V: [109 108 125 128 147  92 152 127 111 105  97 125 126 121  94 160 137 171
 128  98 125 122 133 132]
A: [ 71 147 127 178 125  99  61 147 168 150 103 130 124 156  90 191 170 155
 119 168 145 165  89 126]
C: [152 173 126 163 137 154 121  75 129 130 143 155 136  91 149  97 128 108
 128 131 163 166 138 119]
J: [103 123  69  96 120 106  78  91 161 145 119  90 107  93  94  63 110 124
  93 155 141 159  98 118]
which: [152 173 126 163 137 154 121  75 129 130 143 155 136  91 149  97 128 108
 128 131 163 166 138 119]
C
miss C: [155 119 126 121 163 173 128 131 136 149 130 143 128 138 166 137 154  91
 108  75 152 163  97]
[129]
which: [110 124  93 155 141 159  98 118]
J
miss C: [143  97 149  75 136 166 138 121 131 154 126 163 119 129 128 128 163 152
 137  91 155 173 108]
[130]
which: [109 108 125 128 147  92 152 127 111 105  97 125 126 121  94 160 137 171
 128  98 125 122 133 132]
V

N: [ 69 115  88 108 140 125 118 117 159 135 100 114  97  94 127 118 157 110
 156 125 130 129 142 159 110 149 139 137 189 105 120 131 147 179 120 166
 106 171 120 120 113]
E: [ 75 120 110 114 145 109 117 102 142 128 116 117 133 140 137 137 150  78
 156 120 156  88 134 155 121 154 116 161 193 101 135 144 149 163 116 110
 121 165 135 126 148]
Y: [ 80 127 101 115 132  96 103  95 158 126  92 112  95 117 138 131 148  88
 148 107 133 116 149 191  84 163 115 150 204 122 166 143 137 174 117  93
 120 171 121 123 109]
B: [ 64 109 118 129 122 110 116 112 151 111 107 108 107 113 149 123 152  80
 133 113 150  91 140 154  99 135 133 153 163 110 143 148 136 151 110 103
 136 171 124 106 133]
X: [ 64 109 118 129 122 110 116 112 151 111 107 138  95 117  88 112 131 148
 148 113 150  91 140 154  99 135 133 153 163 110 143 148 136 151 110 103
 136 171 124 106 133]
which: [ 75 120 110 114 145 109 117 102 142 128 116 117 133 140 137 137 150  78
 156 120 156  88 134 155 121 154 116 161 193 101 135 144 149 163 116 110
 121 165 135 126 148]
E
which: [112  95 117 138 131 148  88 148]
Y
size: [75]
1

D: [127 202 120 127 128 111 138 141 153 127 129 139 130]
F: [127 202 120 127 128 111 110 145 128 133  93 116 128]
K: [130 188 124 123 121 118 119 137 114 133  99 109 127]
Z: [129  72 133 131 130 138 139 123 130 124 157 144 128]
S: [127 202 120 127 137 111 110 141 109 133 100 107 127]
which: [131 130 138 139 123 130 124]
Z
which: [130 188 124 123 121 118 119 137 114 133  99 109 127]
K

L: [ 85 111 153 113 124 143 120 174 137 109 135 107 152 146 177  95 113 157
 165  91 151 125  78  95 126 140 145  91 117 150 135 189 155 132 109 103
 174 166 119 131  87  96 112]
G: [ 85 126 153 113 124 143 120 174 137 109 135 107 152 146 177 174 113 144
 165 121 134 125  78  95 126 140 126  91 117 150 135 189 155 132 113 103
 174 166 119 131  87  96 112]
Q: [ 85 126 153 113 124 143 120 174 137 109 135 107 152 175 177  95 113 144
 165 121 134 125  78  95 126 140 126  91 117 150 135 189 155 132 109 103
 174 166 119 131  87  96 128]
which: [ 85 126 153 113 124 143 120 174 137 109 135 107 152 146 177 174 113 144
 165 121 134 125  78  95 126 140 126  91 117 150 135 189 155 132 113 103
 174 166 119 131  87  96 112]
G
size: [ 85 111 153 113 124 143]
6
miss G: [134  85 165  91  96 132 126 137 155 125 117  78 119 140 113 120 152 135
  87 103 166 146 177 131 174 135  95 121 143 113 124 174 126 126 109 113
 107 144 174 150 189 153]
[112]
size: [ 85 111 153 113 124 143 120 174 137 109 135 107 152 146 177  95 113 157
 165  91 151 125  78  95 126 140 145  91 117 150 135 189 155 132 109]
35
size: [ 85 111 153 113 124 143 120 174 137 109 135 107 152 146 177  95 113 157
 165  91 151 125  78  95 126 140 145  91 117 150 135 189 155 132 109 103
 174 166 119 131  87  96 112]
43
size: [ 85 126 153]
3
which: [ 85 111 153 113 124 143 120 174 137 109 135 107 152 146 177  95 113 157
 165  91 151 125  78  95 126 140 145  91 117 150 135 189 155 132 109 103
 174 166 119 131  87  96 112]
L

Mevi: [124 149  54 132 127 153  95 128 141 127 131 155 118 129  72 173 116  73
 118  91  53 155 172  64 111 149 104 168 145 129 114 103 143 117 162 147
 131 171 131  95 128 107 102 108 120 104 136 108 132]
nepop: [138 168  60 107  90 175 101 129 146 128 123 146 123 109  59 161 129  81
 112 134  71 137 166  78  86 146 101 157 142 162  80  92 144 123 149 152
 125 132  92  87 127  56 110 126 134 148 110 110 105]
ded: [130 155  54 109 114 161 101 127 143 127 122 150 118 121  59 174 118  76
 114 104  52 152 170  58 105 147 103 166 146 143 102  92 140 123 161 150
 124 166 117  92 128  85 107 115 124 120 118 101 123]
mut: [130 155  54 108 110 162 101 128 144 127 122 150 118 119  58 174 119  75
 113 107  53 150 169  59 104 146 103 167 146 144  99  92 138 124 161 151
 125 164 115  92 126  82 108 116 125 123 115 102 121]
guneb: [139 155  70 115 104 180 112 148 128 132 153 151 144 110 104 134 128  84
 122 141 110 127 170 133  77 159  99 139 129 164  72 125 161 122 132 150
 124  84  87  89 128  83 106 128 151 157 144 147 100]
kab: [ 87 135 106 138 113 164  63 122 196 138 157 128 107 120 104 137 136 117
  96 135  97 135 127 107  63 135  93 138 140 106 152 125 150 126 131 148
 176 164 126 115  92  96  98 160 158 150 133 110 138]
Zuted: [ 88 114 106 143 116 166  92 127 188 144 161 128 117 114 104 140 123 120
  91 126  94 144 126  98  72 144  88 134 144 115 149 112 146 143 137 155
 162 144  98 151 145 102 103 170 170 162 116  97 131]
Saz: [135 162  55 108 101 169 101 126 146 128 121 149 118 114  57 170 123  78
 112 118  59 146 168  63  98 147 102 162 143 151  92  89 140 125 156 151
 124 153 105  90 125  69 110 120 129 133 109 103 113]
Mabot: [ 96  94 100 144 131 167 130 140 158 146 170 139 137 112 114 141 102 115
  95 107  96 155 138  99  91 158  86 132 142 130 136 109 148 154 143 159
 141 138 105 147 131 123 108 167 175 162 116 101 124]
Bobu: [107 154  76 121 136 148  56 130 161 129 151 148 110 140 108 150 133  84
 120 106  81 139 160 110  90 144 105 156 137 101 140 141 157  98 142 139
 164 146 131 107 148 124  89 112 123  99 177 138 148]
Fave: [116 149  62 114 138 149  77 130 145 127 142 154 115 138  93 163 121  76
 122  90  63 151 171  88 106 148 107 165 141 112 129 126 151 107 154 143
 146 163 139  99 138 126  93 105 118  92 162 126 144]
miss Saz: [147 162 151 101 133  78 162 156 125  57 120 118 124 102 143 135  69  63
  90 169 114 112 149 170  98 123  89 125 118 146  55 140  92 153 103 109
  59 128 121 113 105 126 129 101 146 168 108 151]
[110]
which: [164 115  92 126]
mut

Vum: [121 124 121 120 114 150 121]
Vam: [141  97 125 115 110 107 127]
sinof: [182  54 140 141  78 151 125]
Rigog: [145  85 139 112  84 122 102]
bisu: [154  97 131 129 109 150 144]
Siti: [ 93 198 123 158 208 162 129]
katab: [153 154 133  84 127 101 115]
sono: [133 114 140 119 140 115 142]
dugun: [145  85 139 147  84 122 102]
which: [141  97]
Vam
which: [124 121 120 114 150 121]
Vum
miss katab: [133 115  84 153 127 101]
[154]
common bisu Vum: 
[150]
common Rigog katab: 
[84]
which: [145  85 139 147  84 122 102]
dugun
which: [145  85 139 112  84 122 102]
Rigog

Lefof: [130 130 141 135 142 126]
Gon: [ 64 165 111 108 157 147]
zufa: [159 152 179 153 132 113]
vivim: [115 136 136 136 148 116]
gar: [126  78 123 133 111 139]
Golob: [119 154 152 129 130 122]
vik: [128 152 150 150 146 128]
Kal: [124 140 166 145 135 120]
gote: [ 50 150 117 115 144 142]
miss vivim: [136 136 115 136 148]
[116]
which: [129 130]
Golob
size: [128 152 150 150 146 128]
6
size: [128 152 150 150 146]
5

R: [128 177 158 178 116 161 143]
T: [158 178 116 189  86 161 143]
P: [189  86 158 178 116 161 143]
H: [177 159 194 165 121 111 158]
M: [157 159 194 165 117 111 158]
which: [189  86 158 178 116]
P
miss M: [159 165 157 111 194 117]
[158]
size: [157 159]
2
miss R: [116 128 158 177 143 161]
[178]
common H T: 
[158]

pifib: [141 110 168 146 142 154 148]
mep: [148 112 151  89 134 149 161]
tiges: [147 147  90 118 112 149 120]
todaf: [114  96  64 122 166 169 139]
Vumoz: [120 160 133 105 193 174  90]
Vazol: [132 139 166  87  73 165 117]
nera: [120 136 148 108 163 103 105]
dugu: [112 149 109 114 118 149 182]
riba: [124 158 161 106 166  88 155]
ful: [143 168  75 111 113 104 160]
puron: [122 166 143 168 123 147  85]
which: [148 112]
mep
common mep nera: 
[148]
which: [112 151  89 134]
mep

veg: [111 133 108 115 210 126 122 133 123 121 119 123]
Zal: [137 120 131 122 148 149 115 144 117 130 104 136]
vogu: [136 141 122 107 187 127 139 140  98 109 149 115]
rur: [137 120 131 122 148 149 115 144 117 119 135 138]
Ven: [136 139 122 107 186 150 137 139  99 109 115 115]
which: [136 141 122 107 187 127 139 140  98 109 149 115]
vogu
which: [136 139 122 107 186 150 137 139  99 109 115 115]
Ven

mez: [140 139  87 103  56  91 124  90 138 121  89 121 132 113  99]
nevi: [ 87 103  56  91 124  90 138 121  89 123 132 130 130 112 132]
vigul: [103  55  91 124 192 119 128 115 131 126 112 130 130 112 132]
which: [ 87 103  56  91 124  90 138 121  89 121 132]
mez
which: [ 87 103  56  91 124  90 138 121  89 123 132 130 130 112 132]
nevi
which: [ 55  91 124 192 119]
vigul
size: [ 87 103  56  91 124  90 138 121  89 123 132 130 130 112]
14
which: [ 91 124  90 138 121  89 123 132 130 130 112]
nevi
which: [140 139  87 103  56  91 124  90 138 121  89 121 132 113  99]
mez

lemo: [158 161 133 150 121 145 153 109]
busa: [170 194 127 155 106 162 121 109]
sovi: [122 141 156 138 150 126 143 127]
ves: [151 134 114 142 109 105 150 114]
zuvok: [132 154 153 138 146 125 147 131]
zabu: [149 163 134 142 123 148 132 119]
gok: [148 131 122 142 122 128 158 110]
Sisi: [112 133 147 123 148 144 114 139]
size: [170 194 127 155 106 162 121]
7
which: [125 147 131]
zuvok

ralin: [164 190 136 155 191 151 169]
Besuf: [158 151 139 115 126 162 102]
lelit: [145 117 136 155 163 144 159]
sol: [145 117 136 155 163 147 159]
miss ralin: [169 191 155 151 164 136]
[190]
common Besuf ralin: 
[151]
size: [164 190 136 155 191 151 169]
7
miss ralin: [151 155 136 190 164 169]
[191]
which: [163 144]
lelit
which: [136 155 191]
ralin

Bomud: [ 91 101 150 137 109 151 147 165 162 130 155]
Gegad: [155 107 150 160 113 144 118 113  59 125 148]
dedi: [ 76  91 139 123 120 128 185 194 136 131 136]
res: [ 61  79 166 144  93 171 163 195 190 131 145]
zak: [115 118 150 144 107 160 113 132 172 129 117]
penuz: [115 118 150 159 107 160 113 132 172 129 129]
lila: [155 149  93 103 156  77 143 113  59 125 148]
takip: [144 108 160 113 109  75 147 165 162 130 155]
miss Bomud: [109 101 155 151  91 137 162 147 150 130]
[165]
which: [118 150 159 107 160 113]
penuz
which: [120 128 185 194 136]
dedi
which: [144 107 160 113]
zak
size: [115 118 150 144 107]
5
which: [109  75 147]
takip
miss penuz: [172 129 129 118 150 132 115 107 113 159]
[160]

goto: [150 144 149  96 141]
Nin: [144 144  79  66 140]
dekir: [150 144 141  99 163]
nop: [135 163 111 107 146]
Veza: [ 98  85 116 128 155]
zuzu: [117 126 139  98 122]
miss goto: [144  96 149 141]
[150]
which: [150 144 141  99 163]
dekir

kefot: [133  80 129 161 139]
dod: [128 129 129 127 128]
neden: [134  79 130 162 139]
Bav: [129 137 128 122 126]
soz: [126 121 128  87 130]
tuseg: [137 127 131 182 146]
zules: [128 115 128 137 131]
baf: [129 121 126 107 121]
gili: [121 188 126  87 114]
zesi: [121 195 126  83 113]
common dod soz: 
[128]
common Bav gili: 
[126]
common dod baf: 
[129]

Lalup: [191 159 152 124 123 154 137 110 144 148 121 100 125 149  99 118 102 160
 162 124 146 123 130 113 119 128 126 114  89 110 118 140 153 101 119 102
 156 124 124 129 136 157 112 162 109 121 121]
Detip: [121 124 128 135 128 129 129 125 129 127 132 122 128 127 128 127 125 127
 118 126 129 128 114 124 128 129 126 125 129 125 127 129 130 124 127 116
 125 125 126 128 128 127 129 126 123 128 127]
pek: [121 129 128 128 127 127 125 125 128 128 127 133 127 127 127 120 124 126
 130 127 129 127 132 125 129 128 126 126 130 125 127 129 124 133 127 122
 128 126 128 125 128 131 129 112 122 127 127]
Gesol: [117 128 126 122 126 129 124 125 132 121 131 131 127 133 130 129 128 113
 134 120 127 126 120 123 129 126 125 126 132 123 124 127 131 126 126 126
 126 126 128 125 123 127 127 122 126 126 127]
which: [117 128 126 122 126 129 124 125 132 121 131 131 127 133 130 129 128 113
 134 120 127 126 120 123 129 126 125 126 132 123 124 127 131 126 126 126
 126 126 128 125 123 127 127 122 126 126 127]
Gesol
which: [121 129 128 128 127 127 125 125 128 128 127 133 127 127 127 120 124 126
 130 127 129 127 132 125 129 128 126 126 130 125 127 129 124 133 127 122
 128 126 128 125 128 131 129 112 122 127 127]
pek

deva: [ 65 164  56 142 113 100  99 157 138 136]
fopus: [ 66 129 121 146 149  59 130 133 131 180]
Gasor: [139 117 111 115 176 208 138  85 118  77]
fom: [169  89 124  53 139 130 133  59 131 113]
Gamoz: [171  88 126  47 129 127 143  68 124 120]
paze: [ 66 129 121 146 149 107 142 175 180 189]
sutam: [172 168  75 178 180 115 143 111 100  96]
Gase: [151  82 191 149  91 132  99 157 121 161]
Reruv: [ 78 134 164 171 113 113 140 133 181 195]
which: [ 65 164  56 142 113 100  99 157 138 136]
deva
which: [130 133  59 131]
fom
size: [169  89 124  53 139]
5
size: [ 66 129 121 146 149 107 142]
7
which: [138 136]
deva

bagod: [138  97 113 135 128 130 138 137 127 108 128 123 141 119 110 139 137  86
 136 113 124 143 142 135]
mef: [115  97 123 135 128 130 138 137 127 108 128 123 129 127 150 108 179 138
 138 149 138 127  79 124]
Vanir: [115  97 113 135 128 130 138 137 127 108 128 123 129 127 150 108 179 117
 138 129 173 128 143 129]
zot: [115  97 113 135 128 130 138 137 127 108 128 123 129 127 150 142 179 138
 138 129 173 128 143 129]
miss zot: [129 128 129  97 137 129 113 138 123 108 128 115 173 150 135 127 130 179
 138 138 128 127 142]
[143]
which: [115  97 113 135 128 130 138 137 127 108 128 123 129 127 150 142 179 138
 138 129 173 128 143 129]
zot
which: [115  97 113 135 128 130 138 137 127 108 128 123 129 127 150 108 179 117
 138 129 173 128 143 129]
Vanir

